In the rows, zero is written as 128.
Each row is followed by its class; each block has classes of its own.
[ 92 134 139 138  91 170  64 141 172 153 132 124 127 126 140 134 112 118
  89 149 151 146  62 141 131 155 111 117 148 140  75  64]
Z193
[109 136 119 125 105 175  73 136 177 182 133 119 104 111 134 158 110 112
  93 145 170 157  79 141 132 151 115 121 132 131  89  83]
Z128
[130 109 135 202 140 180 136 160  84 108  98 137 120 125 143 172 114 138
 165 171 173 177  69 169 137 106 108  72 157  96 117  72]
Z228
[100 155 123 102 104 171  77 156 176 168 135 131 127 114 134 140 109 129
  90 148 169 125  75 138 135 142 124 118 136 130 111 106]
Z214
[ 99 145 129 174 133 167 125 130 129  88 100 132 106 136 156 168 115 129
 137 148 199 131  58 123 121 105  96 135 113  99 167  94]
Z435
[114 146 138 103 137 154  73 136 174 198 132 119  93 115 119 153 118 116
  98 158 146 158  84 113 122 164 123 132 135 157 112 104]
Z112
[127 150 106 154 106 163  98 139 208 169 127 121 128 100 142 120 118 100
 113 129 160 158  43 141 104 175 113 103 190 134 114  91]
Z522
[107 144 139 125  89 189  79 119 178 183 126 120  69  93 136 176 112 118
  75 141 185 146  48 122 124 148  96 110 121 135 107  93]
Z128
[ 97 142 118 111 115 175  89 132 164 158 126 113 111  95 136 137 115 120
 108 134 174 158  67 142 125 149 115 110 147 134 109  84]
Z522
[110 115 157 170 103 155 106 112 103  71 126 142 135 176 158 150 116 148
 148 154 145 153  70 143 124 128  97  98 144 102 139  84]
Z952
[113 137 149 187 127 206 132 130  74 105 103 113 103 138 141 188 122 136
 151 165 180 159  87 134 139 108  91  89 114  99 164  94]
Z228
[110 114 161 201  98 183 112 113 118  84 104 134 126 146 156 168 117 146
 158 152 156 165  71 144 121 129  96  92 160  91 131  90]
Z952
[107 138 104  91 120 144 100 164 171 172 125 132 132 114 139 131  76 106
  76 147 160 137  86 159 113 159 110  90 156 130  80  83]
Z128
[112 115 158 192 103 183 117 134 121 114  99 120 111 153 139 154 106 136
 139 162 168 139  77 141 130 114  80  88  93  83 131  72]
Z228
[132 161 129 134  77 178  79 130 190 165 153  85 152 134 126 113 134  95
 110 149 154 112  87 175 152 150 108 144 142  87  89  56]
Z193
[ 94 105 170 173 126 151 116 105  99  85  94 127 134 155 142 170 117 143
 134 145 155 146  92 121 113 105  70 123 129 101 126  91]
Z435
[ 98 105 165 159 130 169 110 123 101 106 116 159 149 160 157 213 129 172
 138 170 138 149  98 127 115 133 120 114 143 110 127 106]
Z214
[ 99 129 124 127 104 169  66 108 180 168 153 113 118 131 137 149 114 115
  95 115 145 173  26 127 115 152 116  96 165 169  69  89]
Z128
[ 99 133 113 108  99 166  64 130 161 185 131 118 124 113 139 123 126 116
  76 128 167 158  62 123 124 146 111  96 135 147 113  83]
Z522
[122 122 167 175 143 182 141 110 106 127  98 135 101 135 142 191 131 149
 161 145 161 153  82 130 126 112 115  91 136  94 151  93]
Z112
[111 161 117  82 103 165  83 123 115 218 119 146  68  88 138 136 106 114
  86 106 141 145  95 141 122 158 133  88  97 159 113 105]
Z128
[ 76 107 161 140 154 153 113 137 118 121 107 159 118 156 164 177 107 151
 148 160 127 188  89 144  95 143 118 125 135 109 133  72]
Z112
[107 102 159 193 104 180 108  92 143 104 112 138 125 148 170 181 120 150
 146 142 139 162  52 123 109 139  93  89 166 107 146  97]
Z952
[109 115 165 189  86 178  98 115 117 104 105 141 128 156 157 162 119 147
 133 147 159 161  70 128 121 128  94  79 148 103 143  94]
Z952
[110 118 163 184 130 178 132 105  99  83  97 146 119 136 145 184 121 149
 171 170 177 132  83 132 123 120 106 108 155  98 135 101]
Z330
[105 125 146 158  90 190  48 132 226 203 110 100 115  93 116 147 105 104
  85 151 171 140  73 131 144 159  92 107 178 118  71  81]
Z193
[ 94 100 165 170 118 163 106 150  98 114 104 164 164 164 166 207 129 174
 128 169 139 172  95 130 111 121 131 103 145 112 122  97]
Z214
[104  72 142 195  87 149 124 152 131  88  94 139 140 154 160 147 136 148
 123 157 153 143  89 134 129  95 106  98  81  96  88  70]
Z886
[110 129 127  90  93 164  59 134 178 187 132 125  97 107 129 106 118 119
  92 138 160 126  79 152 152 146 104 102 117 136  77  79]
Z886
[103 148 120  77 125 152  85 110 169 163 144  99 104  85 119 136 117 102
  96 161 150 117  81 124 126 148 102 159 139 150 108 123]
Z330
[122 146 132 127 118 154  68 141 203 189 116 133 107 108 132 121 107 114
  97 145 176 131  95 130 146 137  80 157 137 122 128  72]
Z435
[121 131 154 166 115 172 137 104  70 107 109 159 130 143 168 171 144 150
 153 148 158 140  73 133 119 109 116  98 139 115 163  93]
Z330
[106 155 126 124 106 183  60 138 210 192 129 101 122 118 139 135 112 125
  94 148 150 139  88 118 140 166 105 132 143 150  82  84]
Z229
[100 128 146 159 142 169 108 120  98  93 127 148 135 165 172 174 121 150
 148 164 133 160  85 139 120 146  80 125 167 116 131  73]
Z229
[102 128 149 184 101 189 112 109  87 100 117 141 142 162 170 144 147 151
 143 121 134 151  96 128 124 123  89  99 134 116 129  85]
Z229
[106 145 136 115 119 157  80 146 181 179 138 122 110 129 132 126 117 116
  98 143 147 162  65 127 123 149 118 127 127 150 104  73]
Z112
[104 109 150 174 130 182 127 112 100  91 127 125 124 156 154 174 124 145
 158 160 141 152  74 147 115 127  90 110 121  99 137  85]
Z228
[128 130 128 114 121 170 119 151 150 170  97 134 119  67 120 171 110 127
  95 179 162  89 147 154 128 175 130 104 157 115  71 115]
Z193
[112 149 122  84 124 149  86 169 181 180 120 125 102 107 139 140 103 121
  99 155 168 149  80 145 139 146 133 111 153 140 122 113]
Z886
[113 130 126  78 117 147  66 150 186 194 142 129 127 104 123 128 106 137
  79 135 148 130  77 133 156 122 124 108 143 151  87  99]
Z214
[105 136 129 105 127 162  79 147 195 193 128 122  99 105 130 132 108 112
  90 147 162 151  59 134 123 146 108 114 139 133 106  79]
Z112
[116 116 121  96  84 169  48 131 199 208 140 142 117  98 140 151 142 129
  63 141 175 112  43 136 125 131 124 107 132 102 123 127]
Z214
[ 99 127 143 185 129 183  97 131  92  91 112 144 126 162 165 175 127 144
 154 166 163 164  80 142 127 132  95 114 153  95 132  81]
Z229
[105 112 164 187 109 181 108 142 109 119 117 155 135 173 175 177 124 152
 121 168 155 175  68 131 112 126  80  97 128 110 165  67]
Z228
[182 188  89 107 143 146 138 163 156 174 145 177 103 103 134 148 116 130
  93 177 170  51 119 110 163 165 130 130 116 161 163 111]
Z214
[100 136 138 112 119 153  71 135 194 201 100 111 107  92 130 139  97 122
  80 125 163 152  65 112 128 124  98 115 142 156  99  91]
Z435
[104 113 145 166 116 174 116 106 106 106 112 138 131 149 160 172 134 141
 136 145 162 156  79 132 114 129  93 101 134  95 157  78]
Z522
[104 105 159 208 111 174 110 163 106 103 104 149 127 174 173 183 117 146
 140 192 162 184  70 146 116 117  89 117 106  83 158  50]
Z228
[105 106 143 180 123 184 129 128 101  94 122 140 117 144 159 172 127 145
 136 162 160 150  76 136 123 113  80 104 113 104 153  83]
Z228
[113 105 171 180 121 144 109 105  90 100  89 112 150 177 132 171 130 141
 149 149 154 139 123 124 125  92  95 128 109  71 136 102]
Z435
[ 89  87 178 125 141 133  89 151 114 138  95 147 134 156 159 196  97 164
 123 167 141 177 110 151 140  97 127 117 154  80 151  80]
Z193
[108 105 144 167 122 159 125 125  98 106 114 151 115 146 164 197 114 136
 132 159 152 168  68 156 108 126  97 105 135  92 121  71]
Z128
[114 116 150 168 101 170 116  88  83 119 111 135 137 161 157 160 142 142
 137 132 142 146  79 134 108 135  99  80 117  98 141  74]
Z522
[ 97 142 127 156 151 173 108 123  92  92 130 139 121 146 165 159 117 136
 165 150 135 171  71 155 125 143  97 123 173 120 124  78]
Z229
[ 89 131 135 126 101 152  66 144 180 158 133 116 138 132 141 132 104 111
  91 150 133 151  71 145 122 158 110 130 152 131  85  68]
Z193
[118 146 141 126 102 176  85 120 161 197 107 134 113  94 131 138 117 128
  93 134 171 133  73 103 129 138 117  82 165 170 115 119]
Z330
[ 85 112 114 104 108 159  79 106 191 165 145 118 146 113 145 105 133 131
  85 118 120 114 121 117 129 142  88 172  78 166  61  59]
Z435
[ 92 141 125  95 106 155  54 159 154 158 148 139 135 146 132 134 112 132
  73 162 161 127  98 119 150 134 115 135 100 144 111  89]
Z214
[106 123 110 103 134 147 113  50  24  66 156 122  87 187 149 155 151 123
 177 142 127  89  53 163 125 127 132 108  35  86 140 104]
Z886
[101 144 144 116 118 156  76 145 168 156 121 132 129 137 143 130 102 144
  99 140 174 146  76 130 145 123 100 133 125 154  94  44]
Z435
[115 101 166 208 102 174 113 113 116 101 115 125 164 165 152 194 140 138
 128 173 134 149  88 130 120 141  94 110 159 105  95  65]
Z193
[118 115 153 160  93 141  96 132  93  87 141 140 163 191 165 151 134 145
 108 156 140 175  69 121 127 110  98 101 146 130 154  83]
Z952
[107 148 121  89 102 166  60 149 149 212 132 138 112 125 147 176 117 131
  66 146 169 165  85 124 117 163 156 105 123 165 105 104]
Z128
[101 130 113  61 119 146  82 111 173 176 167  86 107 107 127 142 114 101
  70 129 130 142  89 134 143 126  88 156 107 142  99  90]
Z128
[109 120 140 176 120 182  94 120  83 104 128 160 137 166 178 172 151 155
 144 159 153 162  71 143 124 133 101 109 152 108 131  75]
Z229
[104 130 115  99 118 157  63 138 167 183 138 149 113  95 146 120 120 122
 105 149 163 151  55 148 134 138 127 127 157 154  97  78]
Z330
[127 127 133 184 129 166 120 100 100 150  95 123 140 143 151 194 134 122
 145 171 142 140  83 112 114 135 122  99 142 120 142 105]
Z330

A new block, with new classes.
[124 181 152 156 138 120 146 101 119  65  77 129 108 153 106  94 158 107
  92 149 131 165  97 115 135 128 163 119 151 119  88 119]
Z140
[130 197 178 138 178 132 161 110 129  69  57 121  94 150 100 106 157 105
 127 188 154 190  90 141 130 146 119 129  95 122 115 155]
Z683
[115 124 142 139 139 120 166 117 142 160 156 126 112  79  96  62 184 118
 134 142 131 118 114 155 128 132 161 122 189  99 125 158]
Z820
[143  98 131 105  70 135  81 137  97 124 154 137 138 154 115 132 136 122
 106 103 150 106 150 125 163 106 124 127 146 155 106 146]
Z59
[145  88 120  46 101 111 108 133 126 158 149 162 152 103 106 125 127  78
 151 113 136 106 168 125 119 104 135  80 155  96 115 152]
Z997
[129 118 130 100 130 134 123 133 112 133  65 138 110 164 129 140  94 114
 131 119 145 167 138 112 154 134 110 106 107 147 116 126]
Z80
[123 164 131 132 175 142 142 128 115 119 144 124 135 116 111 140 144 124
 139 144 144 142 128 138 134 130 130 136 122  97 112 173]
Z140
[123 211 147 156 167 147 133 100 138  85  96 118 114 163 146 153 137 133
 120 136 124 181  71 124 117 145 110 159  92 132 159 108]
Z21
[155 141 133  80 122 122  97 118 147 141 144 112 159 128 146 152 126 101
 149 112 149 148 149 137 165  94  86 138  65 165 157 105]
Z683
[126 105 118 117 129 146 104 138 113 138 154 144 149 124 113 131 147 118
 135 127 132  92 153 133 123 126 126 130 156 119 103 159]
Z821
[128 149 138 139 151 109 139  99 122 128 142  92 150 112 105  97 171 110
 105 117 126 140 109 148 134 107 118 142 138 108 131 170]
Z989
[137  95 114  86 107 109 119 104 141 157  92 113 127  89 126 122 107  93
 151 127 125 175 136 128 158  75 109 106 119 128 157  72]
Z80
[121 119 160 119 140 126 145 134 135  93  92 134  93 123  97  92 155  88
 146 171 156 145 129 139 130 128 116 104 141  81 116 162]
Z525
[128 184 137 134 176 129 143  97 144 115 143  82 127 116 110 127 163 121
 120 140 114 169  64 152 155 121 120 157 126 110 144 119]
Z465
[138 180 161  90 146 131 144  98 133 107 136 110 111 135 119 121 120 114
 140 157 149 189 103 128 156 116 106 141  90 138 140 140]
Z683
[118 168 105 159 127 158 107 120 137 124 218  98 163 134 146 162 151 154
 129 107 120  90 105 137 132 125 106 174 127 125 180 156]
Z21
[120 123 151 129 119 145 116 114 118  98 108 115 139 172 142 119 125 136
 104 135 146 132 120 138 156 111 111 139 106 169 134 124]
Z821
[141 109  85  91 106  86 121 139 151 158 116 169 137 104 108 117 119  96
 133 114 102 133 139  83  82 141 173  96 171 126  88  79]
Z683
[119 178 171 150 145 154 152 101 136 112 136  97 103 132 133  86 166 127
 130 146 149 152 102 163 164 118 111 154 122 134 158 150]
Z820
[144 152 147  75 159  93 122  95  92 142 125 102 152 145 116 120 122 108
 117 108 119 195  97 118 135 109 123 131  96 157 130 117]
Z826
[139  74  70  65  81 133  78 149 108 192 215 150 162 109 124 163  81 117
 164  82 117  91 193  96 114 112 119 120 157 121 123 135]
Z826
[132 117 129  46 114 144 125 129 129 161 134 191  96 101 114 140  62  90
 168 137 165 172 181 103 150 109 134  87 133 105 103 135]
Z140
[130 156 137 125 147 150 129 129 140 107  75 140 113 123 124 136 121 103
 142 146 156 168 149 131 137 123 116 115 103 115 126 121]
Z140
[138 160 134 135 108 133 125 117 161  95 102 113 126 150 142 131 120 116
 125 141 133 152 123 119 141 114 112 132  99 153 148  87]
Z683
[132 119 112  95 133 153 118 160 126 163 131 152  99 106 104 158 107 136
 159 135 138 155 142 121 110 146 120 133 126 112 121 148]
Z59
[133 188 128 132 143 146 127 122 146 103 119 112 121 151 141 152 128 131
 135 137 133 165 109 120 136 139 108 154  84 148 139 107]
Z683
[123 154 114 132 134 139 130 134 128 119 153 107 155 148 123 136 151 141
 125 119 120  97 111 139 114 146 135 128 138 120 142 161]
Z997
[119 121 134 139 112 146 125 138 150 119 100 122 117 148 131 127 111 140
 136 145 153 117 149 137 138 138 120 108 133 130 134 142]
Z70
[131 149 170  82 163 162 140 105 125 129 124 117  99 107 127 141 103 127
 172 162 184 188 152 162 174 108  80 137  58 119 152 165]
Z140
[129 178 154 138 138 166 120 102 129  92  76 106  98 162 139 144  98 125
 141 154 137 179 119 135 133 118  84 139  70 141 154 101]
Z826
[117 129 139 165 100 162 113 140 127  89 168 147 120 164 121 134 158 132
 113 131 151  51 140 130 131 146 122 129 161 109 119 202]
Z21
[118 194  97 186 157 143 124 133 136 117 148  82 170 156 138 163 163 160
 116 108 100 128  90 127 123 164 127 168 140 120 142 117]
Z70
[122 144 127 159 118 147 132 129 142 128 123 142 113 138 132 103 151 122
 128 116 126 112 130 121 118 146 143 133 161 126 113 123]
Z820
[149 146 107  64 148 130 103 139 129 154 110 153 159 129 137 177 109  89
 158  97 124 159 147 115 102 128 109 111  98 109 133 109]
Z997
[142 142 126  77 123 130  96 104 147 149 168 127 138 112 159 159 113 112
 153 104 137 154 129 129 144  87  93 144  89 142 182 103]
Z21
[108 171 126 170 170 169 164 150 135  97  37 136  74 155 108 146 127 125
 141 166 126 171 100 115 116 178 117 126 122  89 117 142]
Z80
[109  85 145 118 126 121 146 129 125 119  80 156 109 133 103  88 131 121
 117 165 139 127 123 134 116 132 156  98 159 127  96 137]
Z821
[129 103  99  79 143 110 116 137 122 161 188 123 148  97 114 125 136 115
 164 111 134 128 132 124 133 122 122 124 135 121 137 146]
Z525
[128 101  85 102 138 132 110 154 108 180 152 145 151 119 110 158  97 136
 160 106 118 112 158 111  91 155 129 118 131 129 120 147]
Z826
[130  98 122 102 130 116 132 141 109 149  68 162 122 132  94 125 127  87
 130 124 129 147 144 107 127 142 132  92 155  98  83 141]
Z80
[142 103 131  82 123 122 110 124 112 147  84 140 130 135 119 136 115  85
 137 113 144 160 151 118 160 106 103 101 119 125 113 124]
Z80
[124  85 120  72  76 123 117 120 122 159  97 199 101 125 112 120  64  83
 129 110 148 152 181  86 116 118 139  83 164 101  72 135]
Z989
[128 167  98 173 154 122 130 115 166 116 146  74 153 105 116 127 183 130
 110 120  87 124  70 144 133 125 134 157 149 114 153  87]
Z465
[127 132 129 124 177 133 136 120 144 141 117 110 141  82 105 115 172 115
 147 155 119 148 110 159 111 119 116 143 123 104 149 129]
Z821
[143  93 128  85  73 143  97 122 158 170 125 159 113 110 154 111  95  96
 156  98 152 128 186 120 149  96 119 104 134 156 141  82]
Z820
[130 139 149 119 131 160 113 130  93 113 127 130 125 153 105 146 117 113
 148 140 148 130 151 127 127 135  99 133 108 112 119 184]
Z826
[119 156 144 168 141 136 122 111 138  89 137 103 139 138 134 126 181 132
 112 137 141 106  99 158 132 118 111 150 116 124 161 154]
Z21
[134  63 112  54 133 126 138 157 150 224 121 194 107  62 114 117  88 101
 189 113 150 145 187 112 103 145 143  86 144 114 118 134]
Z820
[123  95  89 118 113 189  90 162 132 152 167 148 140 141 141 170  85 153
 160 117 143  77 178 118 120 143 103 136 127 145 136 157]
Z821
[121 127  98 167  94 119 111 127 162 104 146  99 145 131 138 113 160 120
 120 114 104  95 112 118 128 111 139 132 154 130 143  75]
Z525
[126 122 147 122  86 154 115 143 119 108 117 142  86 150 109 129 122 133
 118 142 149 137 134 122 146 127 132 129 142 132 111 146]
Z59
[137 105 138 113  93 111 121 119 150 109 130 118 132 114 115  95 149 105
 126 150 153 105 147 140 149  95 127 109 131 141 129 135]
Z683
[134 143 104  89 173 117 115 134 132 192 170  99 177 108 136 162 120 141
 157  97 124 152 131 136 129 134 113 141 109 132 151 134]
Z70
[142 156 147  72 155 132 119 116 123 133 115 137 128 122 127 144 110  92
 145 124 161 189 147 127 157 102 112 120  90 124 123 133]
Z140
[136 135 125  78 140 129 119 103 145 180 152 107 154  94 134 147 107  99
 149  99 142 177 141 145 156  82  84 139  78 123 172 134]
Z989
[129 161  97 159 186  90 151 139 132 131 151 100 169 114  97 124 204 133
 118 130  95 114  87 137  88 166 157 147 155 109 105 143]
Z683
[123 161 129 182 131 173 108 122 136  80 180  70 148 153 122 143 177 137
 109 129 141  77 109 166 178 118  94 166 136 116 145 176]
Z465
[119  89 112  74 120 156 121 155 131 161  88 211  89 104 106 139  78 100
 169 150 138 148 175  95  89 149 142  95 159  95  88 126]
Z821
[131 141  99 136 121 147 117 131 132 137 141 102 142 135 130 148 138 124
 128 103 116 129 121 118 161 122 105 141 124 129 148 120]
Z80
[102 160  80 232 127 126 138 127 135  99 142  87 162 153 127 127 178 156
  76  99  84  86  89 120  89 152 153 167 171 109 114 136]
Z989
[131 150 122 114 148 123 136 115 155 157 149  99 142  88 114 125 141 126
 154 138 121 151 115 140 136 123 125 128 138 104 158 122]
Z70
[109 136 105 190 143 146 161 140 163 115  62 111 101 108  98 121 162 127
 137 163 109 126  98 137 117 155 136 117 148  90 143 118]
Z80
[120 183 184 130 166 162 155 109 149  69  45 131  51 150 108 123 120 101
 126 185 156 199  90 137 149 137 111 126 107  94 112 138]
Z465
[127  87  90 122 115 146 104 156 119 156 136 131 145 122 123 160 132 117
 149 105 136  93 169 127 145 126 104 122 137 111 121 150]
Z80
[139 156 152 122 135 115 116  78 109 127 185  57 180 129 126 111 172 116
  97  91 141 142 108 159 184  76  88 168 102 142 161 172]
Z989
[114 184 131 184 169 143 157 119 140  99  82  93 114 126  98 116 163 131
 130 168 105 156  78 144  96 150 129 141 117 105 151 122]
Z826
[142 107 117  73 105 135 103 136 136 147 126 156 146 113 122 143 118  90
 160 117 142 108 170 132 120 113 116  90 128 106 134 136]
Z997
[122 134 182 111 141 124 144 101 140 103  97 137 102 114 113 103 153  97
 131 171 164 154 113 159 140 101 110 113 113 102 152 162]
Z21
[122  98 114 151 108 122 124 139 127 140 171  90 140 115  98 109 173 163
 109 131 124  83 103 160 135 124 145 140 159 142 136 159]
Z59
[138 127 106  84 106 124 111 125 135 152 221 114 153 110 123 131 132 124
 140 113 137 110 141 125 154 107 123 140 137 139 136 150]
Z683
[137 127 126  69 126 113 113 110 104 161 151 125 143 119 114 134 106 104
 143 113 121 171 133 116 129 106 116 128 120 126 133 116]
Z826
[123 158 162 144 164 122 157 130 122 102  67 109  93 139  85  99 161 140
 106 167 135 180  67 148 121 149 145 130 122 134 123 152]
Z59
[139 109 156  56  67 146  96 111 133 144 161 148 111 125 132 124  80  98
 149 129 175 136 187 118 191  80 108  95 142 127 129 144]
Z70
[135 194 151 120 170 140 127 110 106 100 122 116 136 156 130 145 135 114
 117 121 147 180 118 125 157 122 119 145  98 129 113 143]
Z140
[133 134 153 107 149 142 129 145 107 126 105 140  97 127  87 135 148 122
 131 147 152 168 118 135 129 146 124 135 123 108 105 175]
Z59
